[[-3.03 -0.25  0.24 -0.86 -1.04]
 [ 1.22 -0.43  2.79  0.13 -1.82]
 [ 0.97  1.82 -1.48  4.04 -0.10]
 [ 2.95 -1.31  1.76  1.30 -1.32]
 [ 2.58 -2.06 -1.61 -0.31 -0.85]
 [ 0.59  1.98 -2.31  4.34 -0.07]
 [ 2.05  5.53 -0.61 -3.69  2.46]
 [-0.67 -1.60  0.27 -0.26  3.51]]
->
[[-0.25  0.24 -0.86 -1.04 -3.03]
 [-0.43  2.79  0.13 -1.82  1.22]
 [ 1.82 -1.48  4.04 -0.10  0.97]
 [-1.31  1.76  1.30 -1.32  2.95]
 [-2.06 -1.61 -0.31 -0.85  2.58]
 [ 1.98 -2.31  4.34 -0.07  0.59]
 [ 5.53 -0.61 -3.69  2.46  2.05]
 [-1.60  0.27 -0.26  3.51 -0.67]]

[[ 0.92 -2.72 -1.55 -1.94  2.31 -2.37]
 [ 0.18 -4.06  2.92  2.72 -2.50  5.89]
 [ 0.06  0.82 -1.09 -2.10  2.17 -4.37]
 [-0.69  1.09  0.51  2.12 -1.61  2.76]
 [-2.44  0.06 -3.84 -0.65  2.67 -0.91]
 [ 1.52 -0.68 -3.26  2.01 -2.51 -3.12]
 [-0.32 -1.61  2.06  0.68 -3.19  2.43]
 [-2.66 -0.61  0.40  2.36 -0.21  1.34]
 [-2.81  3.40 -2.41 -0.44  0.44 -2.71]]
->
[[-2.72 -1.55 -1.94  2.31 -2.37  0.92]
 [-4.06  2.92  2.72 -2.50  5.89  0.18]
 [ 0.82 -1.09 -2.10  2.17 -4.37  0.06]
 [ 1.09  0.51  2.12 -1.61  2.76 -0.69]
 [ 0.06 -3.84 -0.65  2.67 -0.91 -2.44]
 [-0.68 -3.26  2.01 -2.51 -3.12  1.52]
 [-1.61  2.06  0.68 -3.19  2.43 -0.32]
 [-0.61  0.40  2.36 -0.21  1.34 -2.66]
 [ 3.40 -2.41 -0.44  0.44 -2.71 -2.81]]

[[ 1.92 -4.20  2.35]
 [-1.01  3.68  0.24]
 [ 1.79 -5.71  2.94]]
->
[[-4.20  2.35  1.92]
 [ 3.68  0.24 -1.01]
 [-5.71  2.94  1.79]]

[[-0.18  1.75  0.04 -0.35 -1.75 -1.98]
 [-1.94  0.08  1.56 -2.08  0.70 -0.42]
 [ 0.70  0.12 -0.52 -0.60 -0.31 -0.46]
 [ 5.17  0.94 -3.89  1.60 -2.94 -1.56]
 [ 5.52 -1.32 -3.75  1.08 -0.45  0.64]
 [-0.67  0.18  0.42 -1.34  0.07 -0.60]
 [ 4.37 -0.97 -2.96  0.77 -0.43  0.44]
 [-0.03  0.16 -0.04 -1.01 -0.12 -0.57]
 [ 5.56 -1.18 -3.79  1.10 -0.63  0.52]
 [ 3.96 -1.94 -2.16  1.79  0.92  1.85]
 [ 3.70 -0.76 -2.71  0.15 -0.47  0.03]
 [-1.86  1.26  1.39 -2.18 -0.52 -1.72]]
->
[[ 1.75  0.04 -0.35 -1.75 -1.98 -0.18]
 [ 0.08  1.56 -2.08  0.70 -0.42 -1.94]
 [ 0.12 -0.52 -0.60 -0.31 -0.46  0.70]
 [ 0.94 -3.89  1.60 -2.94 -1.56  5.17]
 [-1.32 -3.75  1.08 -0.45  0.64  5.52]
 [ 0.18  0.42 -1.34  0.07 -0.60 -0.67]
 [-0.97 -2.96  0.77 -0.43  0.44  4.37]
 [ 0.16 -0.04 -1.01 -0.12 -0.57 -0.03]
 [-1.18 -3.79  1.10 -0.63  0.52  5.56]
 [-1.94 -2.16  1.79  0.92  1.85  3.96]
 [-0.76 -2.71  0.15 -0.47  0.03  3.70]
 [ 1.26  1.39 -2.18 -0.52 -1.72 -1.86]]

[[-1.87 -0.47 -0.22 -2.04  5.64  0.93 -0.24  3.17  0.94  0.92  1.21 -1.68
   5.15  0.33  0.22  6.37]
 [ 1.99  1.67  0.64 -1.32  4.01 -3.82  1.58  1.80 -3.06 -3.80  2.67  1.89
   3.59  0.27  2.82  4.59]
 [ 1.59  1.65  2.33  4.34 -3.28 -1.19  1.65 -2.08 -0.86 -1.11 -1.62  1.58
  -3.01  1.93 -0.99 -3.84]
 [-0.47  0.51  1.73  3.53 -1.88  1.26  0.66 -1.03  1.21  1.33 -2.13 -0.32
  -1.68  1.83 -2.13 -2.27]
 [-1.33  0.07  1.54  3.54 -1.77  2.57  0.26 -0.79  2.32  2.63 -2.64 -1.12
  -1.52  1.86 -2.87 -2.15]]
->
[[-0.47 -0.22 -2.04  5.64  0.93 -0.24  3.17  0.94  0.92  1.21 -1.68  5.15
   0.33  0.22  6.37 -1.87]
 [ 1.67  0.64 -1.32  4.01 -3.82  1.58  1.80 -3.06 -3.80  2.67  1.89  3.59
   0.27  2.82  4.59  1.99]
 [ 1.65  2.33  4.34 -3.28 -1.19  1.65 -2.08 -0.86 -1.11 -1.62  1.58 -3.01
   1.93 -0.99 -3.84  1.59]
 [ 0.51  1.73  3.53 -1.88  1.26  0.66 -1.03  1.21  1.33 -2.13 -0.32 -1.68
   1.83 -2.13 -2.27 -0.47]
 [ 0.07  1.54  3.54 -1.77  2.57  0.26 -0.79  2.32  2.63 -2.64 -1.12 -1.52
   1.86 -2.87 -2.15 -1.33]]

[[ 0.49 -0.80 -1.76  0.33 -0.49 -1.15 -0.05  0.04  3.10 -2.26]
 [-2.88  4.26  2.10  2.90  0.29 -4.21  0.84 -1.28 -5.50 -0.75]
 [ 2.72 -4.08 -1.98 -2.67 -0.31  3.87 -0.98  1.06  4.85  0.98]
 [-0.84  1.33  0.64  0.95  0.11 -1.32  0.37 -0.32 -1.24 -0.31]
 [-0.70  0.82  0.31  0.53  0.02 -0.92  0.23 -0.32 -0.73 -0.44]
 [-0.15  0.25 -0.41  0.30 -0.17 -0.59 -0.02 -0.25  0.48 -0.71]
 [-0.65  0.93  0.06  0.92 -0.22 -1.64  0.25 -0.13 -0.72 -0.85]]
->
[[-0.80 -1.76  0.33 -0.49 -1.15 -0.05  0.04  3.10 -2.26  0.49]
 [ 4.26  2.10  2.90  0.29 -4.21  0.84 -1.28 -5.50 -0.75 -2.88]
 [-4.08 -1.98 -2.67 -0.31  3.87 -0.98  1.06  4.85  0.98  2.72]
 [ 1.33  0.64  0.95  0.11 -1.32  0.37 -0.32 -1.24 -0.31 -0.84]
 [ 0.82  0.31  0.53  0.02 -0.92  0.23 -0.32 -0.73 -0.44 -0.70]
 [ 0.25 -0.41  0.30 -0.17 -0.59 -0.02 -0.25  0.48 -0.71 -0.15]
 [ 0.93  0.06  0.92 -0.22 -1.64  0.25 -0.13 -0.72 -0.85 -0.65]]
